Below is a small trained network, with its code and all its weights. Each question gives an input and a target symbol and asks what happens when units are switched off, that is, made to give their printed mean instead of their output.

import numpy as np


def w(rows, s, z=0):
    codes = np.array(rows[::2]) - 128.0
    scale = np.full(codes.shape[1], s)
    scale[-1] = z or s
    return codes * scale


def f(y):
    return np.maximum(y, 0)


def softmax(a):
    e = np.exp(a - a.max(-1, keepdims=True))
    return e / e.sum(-1, keepdims=True)


def log_softmax(a):
    a = a - a.max(-1, keepdims=True)
    return a - np.log(np.exp(a).sum(-1, keepdims=True))


def net(x, mask):
    ids = ['αγζθλστω'.index(c) for c in x.split()]
    T = len(ids)
    res = E[ids] + P[:T]
    q, k, v = (res @ M[0].T for M in (Q, K, V))
    z = softmax(np.where(np.tri(T) > 0, q @ k.T / 4**0.5, -1e9)) @ v
    res = res + np.where(mask[0], z, O[0][:, -1]) @ O[0][:, :-1]
    y = f(res @ A[0][:, :-1].T + A[0][:, -1])
    res = res + np.where(mask[1:9], y, B[0][:, -1]) @ B[0][:, :-1]
    return log_softmax(res[-1] @ U[:, :-1].T + U[:, -1])


Q, K, V, O, A, B = {}, {}, {}, {}, {}, {}
E = w([
[121,163,213,126,18,107,200],'α',
[206,124,129,93,154,91,82],'γ',
[180,89,101,129,195,52,141],'ζ',
[198,171,148,113,53,188,27],'θ',
[145,160,175,167,181,164,41],'λ',
[87,142,31,199,53,139,79],'σ',
[112,90,78,3,72,114,131],'τ',
[80,190,192,135,169,85,103],'ω',
],0.012)
P = w([
[117,241,106,113,166,197,160],'0',
[241,92,147,74,193,53,90],'1',
[174,120,49,88,62,38,67],'2',
[170,124,64,82,21,33,120],'3',
[13,122,89,168,88,42,144],'4',
[141,149,190,68,71,89,173],'5',
[134,141,128,87,125,51,143],'6',
[202,147,107,95,74,121,89],'7',
[143,132,48,181,16,82,121],'8',
[159,120,88,88,55,58,130],'9',
[154,128,63,105,2,86,117],'10',
],0.0073)
Q[0] = w([
[68,155,102,94,110,84,138],'head 1',
[81,98,45,141,123,186,133],'head 1',
[108,122,132,97,187,255,182],'head 1',
[211,153,96,68,73,59,98],'head 1',
],0.0089)
K[0] = w([
[171,127,76,115,201,153,125],'head 1',
[115,98,195,139,136,112,136],'head 1',
[141,114,113,209,91,1,84],'head 1',
[60,228,45,112,175,157,167],'head 1',
],0.0085)
V[0] = w([
[152,142,171,112,132,70,175],'head 1',
[116,198,174,234,144,134,131],'head 1',
[3,135,121,120,112,127,175],'head 1',
[157,184,154,111,56,142,115],'head 1',
],0.014)
O[0] = w([
[140,81,171,119,181,140,248,161],'head 1',
[32,196,159,137,159,136,211,83],'head 1',
[120,110,184,163,142,79,82,163],'head 1',
[74,69,129,90,140,139,113,254],'head 1',
],0.017,0.0091)
A[0] = w([
[58,150,171,180,205,205,182,95],'neuron 1',
[174,164,143,153,179,156,217,107],'neuron 2',
[183,1,151,172,104,53,145,54],'neuron 3',
[133,141,79,109,187,160,93,24],'neuron 4',
[219,22,68,172,110,142,102,209],'neuron 5',
[123,103,68,124,159,40,163,150],'neuron 6',
[176,79,139,88,149,136,195,108],'neuron 7',
[169,160,111,139,148,127,72,248],'neuron 8',
],0.0079,0.0012)
B[0] = w([
[239,122,182,142,81,42,232,178],'neuron 1',
[161,115,10,42,86,115,127,146],'neuron 2',
[152,155,188,113,181,253,22,254],'neuron 3',
[114,28,67,189,55,166,123,134],'neuron 4',
[153,182,226,75,83,71,212,249],'neuron 5',
[67,193,219,94,12,154,163,156],'neuron 6',
[69,135,89,190,62,168,145,178],'neuron 7',
[119,99,115,93,166,102,177,155],'neuron 8',
],0.0058,0.017)
U = w([
[91,132,153,180,91,49,67,217],'α',
[146,70,77,108,107,143,136,93],'γ',
[157,230,147,128,107,175,150,3],'ζ',
[50,92,175,120,144,254,96,129],'θ',
[184,163,109,113,117,173,165,98],'λ',
[122,211,161,112,135,106,134,39],'σ',
[171,94,157,144,122,105,94,128],'τ',
[96,89,189,129,115,100,138,253],'ω',
],0.0073,0.0012)

Each question gives the input, a string of symbols that net reads in full, and the target symbol t.
The units are the heads (4 rows each of Q, K, V and O) and the neurons (one row each of A and B). Each row of codes is followed by its name. A weight is (code - 128) times the scale printed after its matrix; where a second scale follows, it is the last column's (O, A, B and U).
mask holds one flag per unit, heads first, then neurons. A switched-off unit (its flag False) gives its mean, the last column of its rows in O or B, instead of its output. The means were averaged over made-up inputs and are rounded, as every weight is.
A unit's drop is (log p(t) with every unit on - log p(t) with that unit switched off) / (log p(t) with every unit on - log p(t) with every unit switched off).
The circuit of an input: a set's keep is (log p(t) with only the set's units on - log p(t) with every unit switched off) / (log p(t) with every unit on - log p(t) with every unit switched off). Starting from all 9 units, units are removed one at a time, each time the one whose removal leaves the highest keep (on an exact tie, the one counted first), for as long as the keep stays at least 0.8.
units of the circuit, in order: the units of the circuit, biggest drop first
top k neurons: the k neurons with the biggest drops, biggest first
drop when u is switched off: that unit's drop, to one decimal
input α τ σ, target θ: units of the circuit, in order => (head 1; neuron 5)
input ζ τ ζ, target ζ: units of the circuit, in order => (head 1; neuron 6)
input α τ θ σ, target θ: units of the circuit, in order => (head 1; neuron 1)
input α α α θ α σ ζ θ γ α ζ, target θ: units of the circuit, in order => (neuron 5; head 1)
input σ γ τ α α ζ α σ α, target α: units of the circuit, in order => (head 1; neuron 3)
input α γ ζ τ, target θ: units of the circuit, in order => (head 1; neuron 5; neuron 1)
input θ γ τ α α, target γ: units of the circuit, in order => (head 1; neuron 3)
input α α ω ω τ τ θ α α γ, target θ: units of the circuit, in order => (neuron 3; head 1; neuron 1)
input ζ α α, target λ: units of the circuit, in order => (head 1; neuron 2)
input θ τ σ, target γ: top 2 neurons => (neuron 3; neuron 4)
input τ α θ τ α ζ α τ, target τ: top neuron => (neuron 5)
input α τ α τ α α α τ α α θ, target θ: units of the circuit, in order => (head 1; neuron 1)
input α γ τ θ, target θ: top 2 neurons => (neuron 5; neuron 1)
input α τ α α ω α θ α γ, target θ: units of the circuit, in order => (neuron 5; head 1)
input τ ω τ θ α τ α τ α τ ζ, target τ: top 2 neurons => (neuron 3; neuron 5)
input θ λ ζ α τ, target γ: top 2 neurons => (neuron 3; neuron 5)
input σ ζ ζ γ α α σ α τ γ, target α: top 2 neurons => (neuron 3; neuron 5)
input σ σ τ ω, target α: drop when neuron 5 is switched off => 0.1
input ζ α γ, target λ: drop when neuron 3 is switched off => 0.0
input τ σ ζ α α γ, target τ: drop when head 1 is switched off => 1.2
input τ θ α ω, target τ: top neuron => (neuron 3)
